Below is a small trained network, with its code and all its weights. Each question gives an input and a target symbol and asks what happens when units are switched off, that is, made to give their printed mean instead of their output.

import numpy as np


def w(rows, s, z=0):
    codes = np.array(rows[::2]) - 128.0
    scale = np.full(codes.shape[1], s)
    scale[-1] = z or s
    return codes * scale


def norm(h):
    return h / np.sqrt((h * h).mean(-1, keepdims=True) + 1e-5)


def f(y):
    return y / 2 * (1 + np.tanh(0.7978845608 * (y + 0.044715 * y**3)))


def softmax(a):
    e = np.exp(a - a.max(-1, keepdims=True))
    return e / e.sum(-1, keepdims=True)


def log_softmax(a):
    a = a - a.max(-1, keepdims=True)
    return a - np.log(np.exp(a).sum(-1, keepdims=True))


def net(x, mask):
    ids = ['ΛΠαβδθτω'.index(c) for c in x.split()]
    T = len(ids)
    res = E[ids] + P[:T]
    r = norm(res)
    for j in range(3):
        rows = slice(4 * j, 4 * j + 4)
        q, k, v = (r @ M[0][rows].T for M in (Q, K, V))
        z = softmax(np.where(np.tri(T) > 0, q @ k.T / 4**0.5, -1e9)) @ v
        o = O[0][rows]
        res = res + np.where(mask[j], z, o[:, -1]) @ o[:, :-1]
    y = f(norm(res) @ A[0][:, :-1].T + A[0][:, -1])
    res = res + np.where(mask[3:15], y, B[0][:, -1]) @ B[0][:, :-1]
    return log_softmax(norm(res)[-1] @ U[:, :-1].T + U[:, -1])


Q, K, V, O, A, B = {}, {}, {}, {}, {}, {}
E = w([
[91,89,100],'Λ',
[35,143,226],'Π',
[227,116,54],'α',
[118,104,98],'β',
[123,128,131],'δ',
[171,136,179],'θ',
[114,91,180],'τ',
[77,135,3],'ω',
],0.018)
P = w([
[143,114,126],'0',
[103,205,100],'1',
[162,104,168],'2',
[94,178,86],'3',
[162,109,170],'4',
[87,149,64],'5',
[162,112,169],'6',
[171,72,7],'7',
],0.019)
Q[0] = w([
[64,110,111],'H1',
[166,96,93],'H1',
[132,124,95],'H1',
[2,117,120],'H1',
[208,101,143],'H2',
[110,137,178],'H2',
[180,102,152],'H2',
[132,117,156],'H2',
[134,49,81],'H3',
[153,108,117],'H3',
[79,146,133],'H3',
[165,83,203],'H3',
],0.014)
K[0] = w([
[110,154,113],'H1',
[148,104,118],'H1',
[154,138,114],'H1',
[57,179,6],'H1',
[92,158,141],'H2',
[128,196,94],'H2',
[143,104,157],'H2',
[126,117,122],'H2',
[132,91,93],'H3',
[157,79,110],'H3',
[109,142,157],'H3',
[186,79,124],'H3',
],0.023)
V[0] = w([
[117,164,158],'H1',
[165,197,93],'H1',
[254,107,219],'H1',
[77,187,43],'H1',
[163,214,196],'H2',
[100,194,111],'H2',
[110,206,113],'H2',
[217,131,106],'H2',
[151,124,212],'H3',
[183,140,110],'H3',
[138,81,19],'H3',
[244,31,157],'H3',
],0.0093)
O[0] = w([
[211,128,134,113],'H1',
[176,221,60,120],'H1',
[149,124,32,254],'H1',
[159,219,159,45],'H1',
[211,176,180,131],'H2',
[3,75,56,87],'H2',
[128,90,181,91],'H2',
[71,193,196,194],'H2',
[219,69,179,92],'H3',
[120,51,109,165],'H3',
[225,135,125,199],'H3',
[198,205,120,178],'H3',
],0.0045,0.0034)
A[0] = w([
[90,84,144,207],'N1',
[59,2,91,11],'N2',
[204,143,64,120],'N3',
[166,235,92,33],'N4',
[20,208,172,1],'N5',
[65,132,83,50],'N6',
[88,90,103,47],'N7',
[121,182,215,203],'N8',
[44,77,241,167],'N9',
[2,249,50,212],'N10',
[200,62,68,85],'N11',
[126,142,41,60],'N12',
],0.0092,0.0034)
B[0] = w([
[159,150,88,148],'N1',
[85,201,149,134],'N2',
[62,132,212,186],'N3',
[2,98,120,138],'N4',
[34,197,123,177],'N5',
[188,129,166,140],'N6',
[137,146,135,122],'N7',
[163,110,66,156],'N8',
[142,101,94,170],'N9',
[178,67,76,253],'N10',
[74,180,142,197],'N11',
[141,83,187,151],'N12',
],0.0094,0.0079)
U = w([
[82,178,45,170],'Λ',
[81,72,132,2],'Π',
[163,249,108,72],'α',
[102,118,144,58],'β',
[120,155,147,98],'δ',
[183,181,168,159],'θ',
[145,65,124,185],'τ',
[120,90,92,252],'ω',
],0.018,0.0071)

Each question gives the input, a string of symbols that net reads in full, and the target symbol t.
The units are the heads (4 rows each of Q, K, V and O) and the neurons (one row each of A and B). Each row of codes is followed by its name. A weight is (code - 128) times the scale printed after its matrix; where a second scale follows, it is the last column's (O, A, B and U).
mask holds one flag per unit, heads first, then neurons. A switched-off unit (its flag False) gives its mean, the last column of its rows in O or B, instead of its output. The means were averaged over made-up inputs and are rounded, as every weight is.
A unit's drop is (log p(t) with every unit on - log p(t) with that unit switched off) / (log p(t) with every unit on - log p(t) with every unit switched off).
The circuit of an input: a set's keep is (log p(t) with only the set's units on - log p(t) with every unit switched off) / (log p(t) with every unit on - log p(t) with every unit switched off). Starting from the 12 units with the biggest drops (on a tie, the unit counted first), units are removed one at a time, each time the one whose removal leaves the highest keep (on an exact tie, the one counted first), for as long as the keep stays at least 0.8.
units of the circuit, in order: the units of the circuit, biggest drop first
top k neurons: the k neurons with the biggest drops, biggest first
heads that matter: for each layer, one digit per head in row order, 1 if its drop is at least 0.15 and else 0, layers parted by /
drop when u is switched off: that unit's drop, to one decimal
input α θ θ α β, target θ: heads that matter -> 011
input Λ θ Π θ β, target θ: units of the circuit, in order -> (H3)
input θ ω θ Π Λ, target θ: units of the circuit, in order -> (H3 N10 N4)
input θ ω Λ α β θ Π, target θ: heads that matter -> 101
input θ θ Π, target θ: heads that matter -> 100
input ω τ θ θ, target ω: heads that matter -> 000
input θ θ α, target θ: top 3 neurons -> (N10 N3 N11)
input θ θ δ θ, target τ: heads that matter -> 101
input α Π θ α δ, target θ: top 4 neurons -> (N10 N4 N11 N9)
input β α α, target θ: top 4 neurons -> (N10 N3 N5 N8)
input β τ Λ α θ β Λ, target θ: drop when H3 is switched off -> 0.7
input δ θ δ, target θ: drop when H3 is switched off -> 1.1
input θ θ ω θ, target τ: drop when N2 is switched off -> 0.0
input Λ α Λ, target α: top neuron -> (N10)
